Here is a tiny trained network, its code and every weight. The questions are about switching its units off for an input and a class, where a switched-off unit gives its printed mean instead of its output.

import numpy as np


def w(rows, s, z=0):
    codes = np.array(rows[::2]) - 128.0
    scale = np.full(codes.shape[1], s)
    scale[-1] = z or s
    return codes * scale


def f(y):
    return y / 2 * (1 + np.tanh(0.7978845608 * (y + 0.044715 * y**3)))


def log_softmax(a):
    a = a - a.max(-1, keepdims=True)
    return a - np.log(np.exp(a).sum(-1, keepdims=True))


def net(x, mask):
    res = np.array(x, float).reshape(1, 4) / 4 @ E
    y = f(res @ A[0][:, :-1].T + A[0][:, -1])
    res = res + np.where(mask, y, B[0][:, -1]) @ B[0][:, :-1]
    return log_softmax(res[-1] @ U[:, :-1].T + U[:, -1])


A, B = {}, {}
E = w([
[157,74,168,147,51,41,93,241,216,15,136,150],'x0',
[125,129,124,125,121,124,133,123,133,129,128,130],'x1',
[26,130,180,243,83,197,171,196,183,193,69,133],'x2',
[196,254,147,60,20,136,53,155,93,178,56,192],'x3',
],0.0083)
A[0] = w([
[176,198,131,100,34,152,59,137,82,158,64,196,97],'neuron 1',
[113,149,165,102,138,188,149,66,75,187,110,119,10],'neuron 2',
[202,127,96,54,154,57,81,99,73,63,189,124,42],'neuron 3',
[72,130,188,182,86,177,163,187,147,171,75,145,3],'neuron 4',
[171,146,89,83,161,92,102,93,118,98,174,117,35],'neuron 5',
[146,53,91,126,184,107,162,90,132,79,191,80,122],'neuron 6',
[158,202,151,83,59,146,73,164,112,160,66,175,119],'neuron 7',
[200,201,154,90,49,116,47,137,88,145,64,211,115],'neuron 8',
[62,72,149,180,188,127,178,137,176,88,190,100,85],'neuron 9',
[155,103,169,159,72,58,100,207,165,47,152,156,60],'neuron 10',
[230,112,83,57,149,77,95,70,76,85,189,142,22],'neuron 11',
[37,105,197,223,64,219,176,187,167,191,23,146,8],'neuron 12',
[159,114,159,135,87,52,101,202,180,70,120,132,56],'neuron 13',
[180,210,145,119,51,130,58,152,108,162,46,175,152],'neuron 14',
[86,6,99,195,232,98,193,111,171,81,208,77,116],'neuron 15',
[150,88,134,134,67,94,97,187,168,59,116,136,116],'neuron 16',
[93,185,59,101,207,245,154,9,32,255,120,123,54],'neuron 17',
[140,85,156,130,76,59,106,203,191,47,138,168,65],'neuron 18',
],0.0097,0.0044)
B[0] = w([
[75,169,171,84,177,182,204,119,115,126,170,66,218],'neuron 1',
[166,89,155,181,130,141,130,103,104,98,93,130,169],'neuron 2',
[182,199,52,148,63,64,47,198,213,199,138,190,208],'neuron 3',
[172,151,45,153,104,78,64,202,193,206,143,172,190],'neuron 4',
[143,152,96,145,101,107,70,175,183,193,134,145,170],'neuron 5',
[76,180,142,88,139,166,166,145,137,136,168,86,196],'neuron 6',
[88,146,169,98,167,167,192,98,136,135,158,80,210],'neuron 7',
[68,178,172,68,176,169,197,121,107,128,210,72,229],'neuron 8',
[78,187,133,80,182,154,197,138,121,125,165,96,208],'neuron 9',
[194,52,136,173,141,121,106,92,64,95,50,136,199],'neuron 10',
[169,180,58,148,74,78,72,199,221,214,142,190,208],'neuron 11',
[182,195,33,129,50,56,66,236,236,226,140,198,237],'neuron 12',
[179,66,131,172,122,112,113,77,78,92,72,133,189],'neuron 13',
[65,171,170,84,198,177,190,113,114,100,164,81,222],'neuron 14',
[32,191,200,57,187,206,227,85,101,112,198,55,252],'neuron 15',
[173,77,146,183,118,137,116,85,101,93,74,132,188],'neuron 16',
[224,1,185,228,121,103,73,63,48,46,16,150,248],'neuron 17',
[182,55,175,224,138,151,97,75,92,78,59,132,201],'neuron 18',
],0.009,0.018)
U = w([
[37,185,174,66,162,171,216,102,98,112,186,68,212],'0',
[197,8,166,202,126,125,97,63,45,54,27,137,179],'1',
[156,194,51,131,84,94,67,203,228,208,154,180,4],'2',
],0.012,0.0036)

Each question gives the input, the list of numbers given to net, and the class t.
The units are the neurons (one row each of A and B). Each row of codes is followed by its name. A weight is (code - 128) times the scale printed after its matrix; where a second scale follows, it is the last column's (A, B and U).
mask holds one flag per neuron, in row order. A switched-off neuron (its flag False) gives its mean, the last column of its row in B, instead of its output. The means were averaged over made-up inputs and are rounded, as every weight is.
A unit's drop is (log p(t) with every unit on - log p(t) with that unit switched off) / (log p(t) with every unit on - log p(t) with every unit switched off).
The circuit of an input: a set's keep is (log p(t) with only the set's units on - log p(t) with every unit switched off) / (log p(t) with every unit on - log p(t) with every unit switched off). Starting from the 12 units with the biggest drops (on a tie, the unit counted first), units are removed one at a time, each time the one whose removal leaves the highest keep (on an exact tie, the one counted first), for as long as the keep stays at least 0.8.
units of the circuit, in order: the units of the circuit, biggest drop first
most important unit: the unit with the biggest drop
top k neurons: the k neurons with the biggest drops, biggest first
drop of u: that unit's drop, to one decimal
input [8,-7,-8,8], class 0: top 4 neurons	neuron 8; neuron 1; neuron 14; neuron 17
input [-5,8,-1,-3], class 1: units of the circuit, in order	neuron 17
input [6,4,7,7], class 0: top 4 neurons	neuron 14; neuron 8; neuron 1; neuron 7
input [7,-8,4,-6], class 1: top 3 neurons	neuron 18; neuron 10; neuron 13
input [5,-8,-8,3], class 2: top 2 neurons	neuron 3; neuron 11
input [7,-6,-5,8], class 0: top 4 neurons	neuron 8; neuron 1; neuron 14; neuron 17
input [5,4,-7,7], class 0: top 3 neurons	neuron 8; neuron 1; neuron 14
input [-2,-3,-8,6], class 2: top 3 neurons	neuron 11; neuron 3; neuron 15
input [-6,-6,-7,5], class 2: top 2 neurons	neuron 11; neuron 3
input [7,2,-7,4], class 1: top 2 neurons	neuron 18; neuron 10
input [7,5,4,7], class 0: top 4 neurons	neuron 8; neuron 14; neuron 17; neuron 1
input [-5,2,2,4], class 1: top 2 neurons	neuron 17; neuron 15
input [6,-1,8,-2], class 2: top 3 neurons	neuron 12; neuron 4; neuron 17
input [7,5,6,-2], class 1: top 2 neurons	neuron 18; neuron 10
input [7,7,5,8], class 0: most important unit	neuron 8
input [4,-3,-1,-3], class 1: top 2 neurons	neuron 8; neuron 18
input [-2,8,8,-6], class 2: drop of neuron 12	2.0
input [-6,8,-4,2], class 1: drop of neuron 17	1.0
input [-3,-5,1,-1], class 1: drop of neuron 11	0.0
input [-7,7,-7,3], class 1: drop of neuron 17	4.1
